Below is a small trained network, with its code and all its weights. Each question gives an input and a class and asks what happens when units are switched off, that is, made to give their printed mean instead of their output.

import numpy as np


def w(rows, s, z=0):
    codes = np.array(rows[::2]) - 128.0
    scale = np.full(codes.shape[1], s)
    scale[-1] = z or s
    return codes * scale


def norm(h):
    return h / np.sqrt((h * h).mean(-1, keepdims=True) + 1e-5)


def f(y):
    return y / 2 * (1 + np.tanh(0.7978845608 * (y + 0.044715 * y**3)))


def log_softmax(a):
    a = a - a.max(-1, keepdims=True)
    return a - np.log(np.exp(a).sum(-1, keepdims=True))


def net(x, mask):
    res = np.array(x, float).reshape(1, 8) / 4 @ E
    u = 0
    for l in range(3):
        y = f(norm(res) @ A[l][:, :-1].T + A[l][:, -1])
        res = res + np.where(mask[u : u + 11], y, B[l][:, -1]) @ B[l][:, :-1]
        u += 11
    return log_softmax(norm(res)[-1] @ U[:, :-1].T + U[:, -1])


A, B = {}, {}
E = w([
[128,130,128,131],'x0',
[197,60,42,195],'x1',
[183,99,241,93],'x2',
[128,129,125,128],'x3',
[128,129,131,133],'x4',
[129,127,127,122],'x5',
[128,127,124,120],'x6',
[187,253,114,146],'x7',
],0.0062)
A[0] = w([
[90,244,114,168,25],'L0N1',
[176,227,101,120,179],'L0N2',
[150,67,94,95,53],'L0N3',
[45,106,69,154,108],'L0N4',
[182,150,228,108,102],'L0N5',
[91,133,195,139,142],'L0N6',
[176,189,26,169,44],'L0N7',
[217,254,108,128,195],'L0N8',
[73,66,115,111,3],'L0N9',
[93,199,78,222,127],'L0N10',
[219,83,58,167,166],'L0N11',
],0.0078,0.0058)
B[0] = w([
[93,136,79,3,150],'L0N1',
[149,174,155,86,213],'L0N2',
[178,34,160,126,122],'L0N3',
[77,152,157,92,162],'L0N4',
[125,89,154,43,176],'L0N5',
[86,176,61,99,158],'L0N6',
[136,87,34,118,169],'L0N7',
[162,198,218,130,254],'L0N8',
[163,166,40,182,120],'L0N9',
[119,109,55,18,185],'L0N10',
[141,169,164,251,216],'L0N11',
],0.0075,0.0057)
A[1] = w([
[74,219,145,76,23],'L1N1',
[4,137,92,64,25],'L1N2',
[162,219,29,133,1],'L1N3',
[46,73,57,199,17],'L1N4',
[50,92,133,65,98],'L1N5',
[17,97,127,64,62],'L1N6',
[110,111,168,229,133],'L1N7',
[111,98,193,148,38],'L1N8',
[1,114,58,159,174],'L1N9',
[113,186,15,122,26],'L1N10',
[195,205,109,58,49],'L1N11',
],0.0089,0.0046)
B[1] = w([
[43,127,68,146,211],'L1N1',
[44,63,211,147,204],'L1N2',
[244,103,29,146,175],'L1N3',
[37,214,117,147,193],'L1N4',
[110,116,170,38,205],'L1N5',
[83,92,200,75,214],'L1N6',
[105,113,125,45,192],'L1N7',
[240,68,127,101,124],'L1N8',
[40,151,198,144,253],'L1N9',
[255,114,160,132,167],'L1N10',
[111,40,42,137,222],'L1N11',
],0.0079,0.0037)
A[2] = w([
[82,24,203,115,123],'L2N1',
[75,163,86,89,164],'L2N2',
[8,185,86,199,125],'L2N3',
[40,150,93,214,69],'L2N4',
[83,209,201,74,2],'L2N5',
[96,200,46,84,38],'L2N6',
[27,196,236,60,39],'L2N7',
[249,97,159,107,141],'L2N8',
[187,54,59,144,109],'L2N9',
[20,130,16,176,78],'L2N10',
[152,2,155,150,40],'L2N11',
],0.0083,0.0071)
B[2] = w([
[203,58,48,211,238],'L2N1',
[105,177,149,166,205],'L2N2',
[27,169,48,206,210],'L2N3',
[50,125,27,181,154],'L2N4',
[246,81,93,48,152],'L2N5',
[77,123,31,72,135],'L2N6',
[255,67,87,101,255],'L2N7',
[39,157,128,234,188],'L2N8',
[202,90,49,101,142],'L2N9',
[99,232,125,202,171],'L2N10',
[135,14,17,182,136],'L2N11',
],0.0079,0.0051)
U = w([
[9,70,184,76,194],'0',
[158,8,226,46,92],'1',
[65,254,59,26,97],'2',
[233,202,228,31,122],'3',
[16,197,46,236,1],'4',
[176,27,93,219,129],'5',
[227,186,58,186,189],'6',
[209,234,248,193,120],'7',
],0.011,0.0031)

Each question gives the input, the list of numbers given to net, and the class t.
The units are the neurons (one row each of A and B). Each row of codes is followed by its name. A weight is (code - 128) times the scale printed after its matrix; where a second scale follows, it is the last column's (A, B and U).
mask holds one flag per neuron, layer by layer. A switched-off neuron (its flag False) gives its mean, the last column of its row in B, instead of its output. The means were averaged over made-up inputs and are rounded, as every weight is.
A unit's drop is (log p(t) with every unit on - log p(t) with that unit switched off) / (log p(t) with every unit on - log p(t) with every unit switched off).
The circuit of an input: a set's keep is (log p(t) with only the set's units on - log p(t) with every unit switched off) / (log p(t) with every unit on - log p(t) with every unit switched off). Starting from the 12 units with the biggest drops (on a tie, the unit counted first), units are removed one at a time, each time the one whose removal leaves the highest keep (on an exact tie, the one counted first), for as long as the keep stays at least 0.8.
units of the circuit, in order: the units of the circuit, biggest drop first
k most important neurons: the k neurons with the biggest drops, biggest first
top k neurons in layer l: the k neurons of layer l with the biggest drops, biggest first
drop when u is switched off: that unit's drop, to one decimal
input [5,-1,2,1,7,4,4,-8], class 1: most important neuron : (L1N5)
input [-2,1,-3,7,7,-6,6,1], class 6: 2 most important neurons : (L1N10 L0N11)
input [0,-1,1,1,1,-2,3,4], class 3: 2 most important neurons : (L0N8 L2N3)
input [-4,8,7,-5,8,-8,4,1], class 7: units of the circuit, in order : (L0N11 L1N11)
input [7,3,-7,8,0,1,-8,1], class 6: 3 most important neurons : (L1N3 L1N10 L0N10)
input [3,0,-8,-1,-1,-7,5,3], class 2: 2 most important neurons : (L0N10 L0N1)
input [-6,0,-6,0,-3,-2,7,-3], class 0: 4 most important neurons : (L0N4 L1N6 L1N2 L1N5)
input [6,3,0,-2,-7,2,4,-2], class 4: 3 most important neurons : (L0N2 L0N8 L0N5)
input [-8,7,7,2,-6,-7,0,2], class 7: units of the circuit, in order : (L1N11 L0N11 L2N1)
input [-2,-2,-2,0,-1,-6,-1,0], class 0: top 2 neurons in layer 1 : (L1N1 L1N2)
input [1,7,0,-2,-2,5,2,-4], class 4: 2 most important neurons : (L0N8 L1N4)
input [5,-2,2,2,6,1,-2,0], class 1: 2 most important neurons : (L0N5 L0N11)
input [-4,0,-4,2,-7,2,-8,2], class 2: top 2 neurons in layer 0 : (L0N10 L0N1)
input [6,-7,2,-1,-6,-6,6,3], class 3: units of the circuit, in order : (L2N7)
input [-3,-1,-6,-3,3,5,-4,-5], class 0: 3 most important neurons : (L0N4 L1N6 L0N11)
input [3,2,-2,-8,-6,7,4,-8], class 4: top 2 neurons in layer 0 : (L0N8 L0N9)
input [4,3,1,-1,-6,6,-5,4], class 7: 2 most important neurons : (L0N8 L0N11)
input [-3,2,-3,-2,8,1,8,-7], class 4: 2 most important neurons : (L1N4 L0N9)
input [3,6,5,-7,-2,2,-8,1], class 7: top 3 neurons in layer 0 : (L0N11 L0N7 L0N10)
input [4,2,7,3,2,7,-7,-8], class 5: units of the circuit, in order : (L2N1)
input [-6,-7,2,-6,-5,8,-3,5], class 3: 2 most important neurons : (L0N8 L2N7)
input [-8,2,0,-1,-8,8,-8,-4], class 4: 2 most important neurons : (L0N2 L0N8)
input [7,-1,-7,-2,-1,0,-2,3], class 2: 2 most important neurons : (L0N10 L0N1)
input [-2,1,-5,2,1,-2,-7,4], class 6: top 2 neurons in layer 0 : (L0N7 L0N5)
input [4,3,-1,-4,4,-8,3,-4], class 4: drop when L0N8 is switched off : 2.5
input [-6,8,0,-8,-1,0,-1,-2], class 4: drop when L2N7 is switched off : 0.2
input [6,-5,1,4,0,-8,-2,-5], class 1: units of the circuit, in order : (L2N7)
input [5,-5,5,-4,6,-4,2,-3], class 1: drop when L0N8 is switched off : 0.2
input [3,-6,3,6,-5,0,3,6], class 3: drop when L1N11 is switched off : 0.0
